Below are the code and all the weights of a small trained network. Each question names an input and a class and asks about switching units off, where a switched-off unit gives its printed mean instead of its output.

import numpy as np


def w(rows, s, z=0):
    codes = np.array(rows[::2]) - 128.0
    scale = np.full(codes.shape[1], s)
    scale[-1] = z or s
    return codes * scale


def f(y):
    return np.maximum(y, 0)


def log_softmax(a):
    a = a - a.max(-1, keepdims=True)
    return a - np.log(np.exp(a).sum(-1, keepdims=True))


def net(x, mask):
    res = np.array(x, float).reshape(1, 5) / 4 @ E
    y = f(res @ A[0][:, :-1].T + A[0][:, -1])
    res = res + np.where(mask, y, B[0][:, -1]) @ B[0][:, :-1]
    return log_softmax(res[-1] @ U[:, :-1].T + U[:, -1])


A, B = {}, {}
E = w([
[160,109,218,252,56,206,205,129,170,217,108],'x0',
[19,162,176,118,244,203,87,23,170,112,96],'x1',
[108,126,135,136,144,132,131,161,118,131,132],'x2',
[168,45,125,147,126,159,1,196,223,62,36],'x3',
[140,131,145,118,147,122,125,148,135,146,124],'x4',
],0.0092)
A[0] = w([
[114,86,140,190,127,151,84,143,136,124,90,156],'neuron 1',
[48,99,94,31,235,141,3,112,172,16,30,128],'neuron 2',
[207,74,113,92,78,71,106,198,82,101,153,251],'neuron 3',
[108,203,78,24,168,53,146,109,41,97,202,176],'neuron 4',
[52,204,190,131,190,204,96,27,164,107,97,237],'neuron 5',
[159,101,48,73,121,72,71,178,105,106,166,165],'neuron 6',
[71,252,76,72,179,48,130,98,53,129,225,153],'neuron 7',
[156,136,174,192,46,108,222,138,56,218,229,251],'neuron 8',
],0.0059,0.003)
B[0] = w([
[166,128,164,155,108,121,110,147,185,120,157,158],'neuron 1',
[179,137,88,40,72,79,36,152,86,217,240,247],'neuron 2',
[143,105,50,79,147,132,101,184,167,33,29,193],'neuron 3',
[178,142,144,248,111,175,35,138,218,131,63,222],'neuron 4',
[77,127,233,125,185,171,133,57,119,255,217,234],'neuron 5',
[94,105,102,82,144,93,112,128,132,36,87,183],'neuron 6',
[175,172,151,251,112,183,88,134,196,152,101,226],'neuron 7',
[181,248,136,86,38,42,199,125,122,171,147,235],'neuron 8',
],0.0067,0.015)
U = w([
[176,134,121,197,99,130,144,178,180,91,42,249],'0',
[150,164,114,61,94,26,141,120,68,173,221,153],'1',
[135,114,172,178,170,213,94,96,167,157,142,107],'2',
[74,166,171,127,186,158,255,36,54,150,152,9],'3',
[109,67,75,62,189,70,118,147,97,41,81,75],'4',
],0.0081,0.0015)

Each question gives the input, the list of numbers given to net, and the class t.
The units are the neurons (one row each of A and B). Each row of codes is followed by its name. A weight is (code - 128) times the scale printed after its matrix; where a second scale follows, it is the last column's (A, B and U).
mask holds one flag per neuron, in row order. A switched-off neuron (its flag False) gives its mean, the last column of its row in B, instead of its output. The means were averaged over made-up inputs and are rounded, as every weight is.
A unit's drop is (log p(t) with every unit on - log p(t) with that unit switched off) / (log p(t) with every unit on - log p(t) with every unit switched off).
The circuit of an input: a set's keep is (log p(t) with only the set's units on - log p(t) with every unit switched off) / (log p(t) with every unit on - log p(t) with every unit switched off). Starting from all 8 units, units are removed one at a time, each time the one whose removal leaves the highest keep (on an exact tie, the one counted first), for as long as the keep stays at least 0.8.
circuit, biggest first: the units of the circuit, biggest drop first
most important unit: the unit with the biggest drop
k most important neurons: the k neurons with the biggest drops, biggest first
drop of u: that unit's drop, to one decimal
input [5,-2,6,-1,-3], class 1: most important unit : neuron 4
input [-1,0,-1,2,3], class 4: circuit, biggest first : neuron 8; neuron 5; neuron 7
input [0,-6,8,7,5], class 4: circuit, biggest first : neuron 7; neuron 4; neuron 3
input [-5,-2,5,0,2], class 0: 2 most important neurons : neuron 4; neuron 7
input [-5,3,-2,-1,-8], class 2: 3 most important neurons : neuron 8; neuron 4; neuron 7
input [1,6,0,-1,5], class 3: circuit, biggest first : neuron 4; neuron 5
input [3,8,5,0,2], class 3: 4 most important neurons : neuron 4; neuron 7; neuron 5; neuron 3
input [-2,5,-6,2,4], class 1: 3 most important neurons : neuron 2; neuron 4; neuron 7
input [0,-4,-8,6,-8], class 4: 2 most important neurons : neuron 7; neuron 4
input [-1,-5,0,-1,8], class 0: 3 most important neurons : neuron 2; neuron 5; neuron 3
input [-1,5,3,-6,6], class 2: 2 most important neurons : neuron 7; neuron 4
input [-6,1,7,0,-2], class 2: 2 most important neurons : neuron 8; neuron 4
input [2,1,-2,0,-5], class 3: 2 most important neurons : neuron 2; neuron 4
input [-8,-6,1,0,-1], class 0: circuit, biggest first : neuron 4
input [0,3,0,8,8], class 1: 3 most important neurons : neuron 2; neuron 4; neuron 7
input [-1,-1,1,5,6], class 4: drop of neuron 2 : 0.0
input [1,8,6,0,0], class 3: drop of neuron 2 : -0.1
input [-2,5,-3,-6,-7], class 2: drop of neuron 7 : 0.1
input [-1,-6,-4,1,6], class 4: 4 most important neurons : neuron 7; neuron 4; neuron 3; neuron 6
